Here is a tiny trained network, its code and every weight. The questions are about switching its units off for an input and a class, where a switched-off unit gives its printed mean instead of its output.

import numpy as np


def w(rows, s, z=0):
    codes = np.array(rows[::2]) - 128.0
    scale = np.full(codes.shape[1], s)
    scale[-1] = z or s
    return codes * scale


def f(y):
    return np.maximum(y, 0)


def log_softmax(a):
    a = a - a.max(-1, keepdims=True)
    return a - np.log(np.exp(a).sum(-1, keepdims=True))


def net(x, mask):
    res = np.array(x, float).reshape(1, 7) / 4 @ E
    y = f(res @ A[0][:, :-1].T + A[0][:, -1])
    res = res + np.where(mask, y, B[0][:, -1]) @ B[0][:, :-1]
    return log_softmax(res[-1] @ U[:, :-1].T + U[:, -1])


A, B = {}, {}
E = w([
[149,167,68,125,156,57,23,96,113,146,85],'x0',
[89,38,113,138,162,87,106,159,110,121,161],'x1',
[95,170,133,79,200,144,130,53,145,68,251],'x2',
[131,108,29,169,150,196,97,129,194,133,118],'x3',
[115,123,93,211,133,108,164,63,105,93,97],'x4',
[132,128,130,135,129,129,127,131,127,129,132],'x5',
[130,130,115,125,125,122,137,131,131,133,132],'x6',
],0.014)
A[0] = w([
[152,131,133,42,130,157,71,182,165,161,196,86],'N1',
[114,169,173,89,157,68,156,107,49,103,167,106],'N2',
[123,130,91,207,131,118,162,51,89,68,148,58],'N3',
[125,178,78,113,176,92,45,109,92,143,121,63],'N4',
[81,120,134,146,128,188,200,143,148,96,176,63],'N5',
[156,161,87,115,132,73,84,107,109,117,127,65],'N6',
[154,206,131,134,126,176,142,138,139,126,118,72],'N7',
[92,54,107,131,198,101,121,180,99,123,164,69],'N8',
[187,226,138,97,141,159,162,67,164,102,133,65],'N9',
[69,71,128,123,161,101,103,125,128,89,175,93],'N10',
[91,160,115,105,213,150,118,75,194,82,211,57],'N11',
[127,111,61,146,166,193,96,93,247,117,164,3],'N12',
],0.011,0.0036)
B[0] = w([
[58,184,197,88,206,6,132,121,178,46,74,216],'N1',
[231,2,125,142,13,68,78,124,202,181,147,224],'N2',
[73,181,161,166,233,18,133,93,178,74,89,206],'N3',
[105,139,209,161,136,226,209,180,120,91,230,217],'N4',
[56,123,204,150,84,201,176,154,138,76,169,213],'N5',
[127,110,157,138,118,196,186,156,127,116,198,191],'N6',
[91,170,56,47,135,104,68,91,70,149,160,178],'N7',
[70,214,94,87,87,147,51,82,18,164,114,196],'N8',
[133,198,61,82,148,167,138,109,30,185,107,221],'N9',
[45,152,64,66,141,208,115,96,56,178,71,191],'N10',
[160,89,79,176,148,134,152,253,123,165,42,251],'N11',
[187,12,182,162,22,94,28,32,202,181,159,223],'N12',
],0.0084,0.017)
U = w([
[195,68,157,147,32,84,65,75,172,179,163,167],'0',
[98,142,197,149,139,247,185,158,121,78,254,41],'1',
[167,124,65,168,147,142,122,247,113,191,10,197],'2',
[96,192,61,71,136,166,85,34,19,177,113,1],'3',
[94,172,167,128,238,24,116,82,196,48,108,238],'4',
],0.0092,0.0025)

Each question gives the input, the list of numbers given to net, and the class t.
The units are the neurons (one row each of A and B). Each row of codes is followed by its name. A weight is (code - 128) times the scale printed after its matrix; where a second scale follows, it is the last column's (A, B and U).
mask holds one flag per neuron, in row order. A switched-off neuron (its flag False) gives its mean, the last column of its row in B, instead of its output. The means were averaged over made-up inputs and are rounded, as every weight is.
A unit's drop is (log p(t) with every unit on - log p(t) with that unit switched off) / (log p(t) with every unit on - log p(t) with every unit switched off).
The circuit of an input: a set's keep is (log p(t) with only the set's units on - log p(t) with every unit switched off) / (log p(t) with every unit on - log p(t) with every unit switched off). Starting from all 12 units, units are removed one at a time, each time the one whose removal leaves the highest keep (on an exact tie, the one counted first), for as long as the keep stays at least 0.8.
circuit, biggest first: the units of the circuit, biggest drop first
unit that matters most: the unit with the biggest drop
k most important neurons: the k neurons with the biggest drops, biggest first
drop when u is switched off: that unit's drop, to one decimal
input [7,2,0,-4,-8,-8,3], class 4: circuit, biggest first	[N1]
input [7,-1,-7,3,8,-5,-8], class 4: circuit, biggest first	[N3, N11]
input [2,4,3,-3,-5,-5,6], class 4: 3 most important neurons	[N1, N9, N12]
input [5,-7,-6,7,4,4,-8], class 0: 2 most important neurons	[N11, N12]
input [-3,7,6,-5,-6,-5,-8], class 3: 3 most important neurons	[N10, N8, N12]
input [7,7,-7,-3,7,4,-7], class 1: circuit, biggest first	[N4, N11, N6]
input [8,-7,-2,7,1,-5,-2], class 1: 3 most important neurons	[N4, N2, N6]
input [-4,-1,8,6,7,4,3], class 2: 4 most important neurons	[N11, N1, N9, N2]
input [0,-4,-8,-8,2,6,-7], class 0: 2 most important neurons	[N11, N9]
input [-4,-5,-2,-1,-1,1,1], class 3: circuit, biggest first	[N4, N2]
input [-3,-3,-1,-4,-4,6,6], class 0: 2 most important neurons	[N3, N4]
input [-3,8,-2,8,-1,3,-3], class 0: 2 most important neurons	[N12, N9]
input [3,-5,-6,6,-3,-5,2], class 0: 2 most important neurons	[N11, N9]
input [8,-6,7,1,-5,-3,3], class 1: circuit, biggest first	[N4]
input [5,-2,-3,1,-5,-2,-4], class 1: 4 most important neurons	[N4, N3, N11, N6]
input [-8,-5,8,-8,5,0,6], class 0: 2 most important neurons	[N2, N4]
input [-6,3,4,-3,8,-2,-4], class 4: 2 most important neurons	[N3, N4]
input [0,3,-1,5,-5,-8,1], class 0: 2 most important neurons	[N12, N3]
input [2,2,1,-3,-6,1,-8], class 4: drop when N4 is switched off	0.0
input [1,-2,0,1,5,-4,-5], class 4: unit that matters most	N3
input [-3,2,7,-1,8,1,1], class 4: drop when N5 is switched off	0.4
input [1,-6,-3,0,1,1,-1], class 3: drop when N11 is switched off	0.9
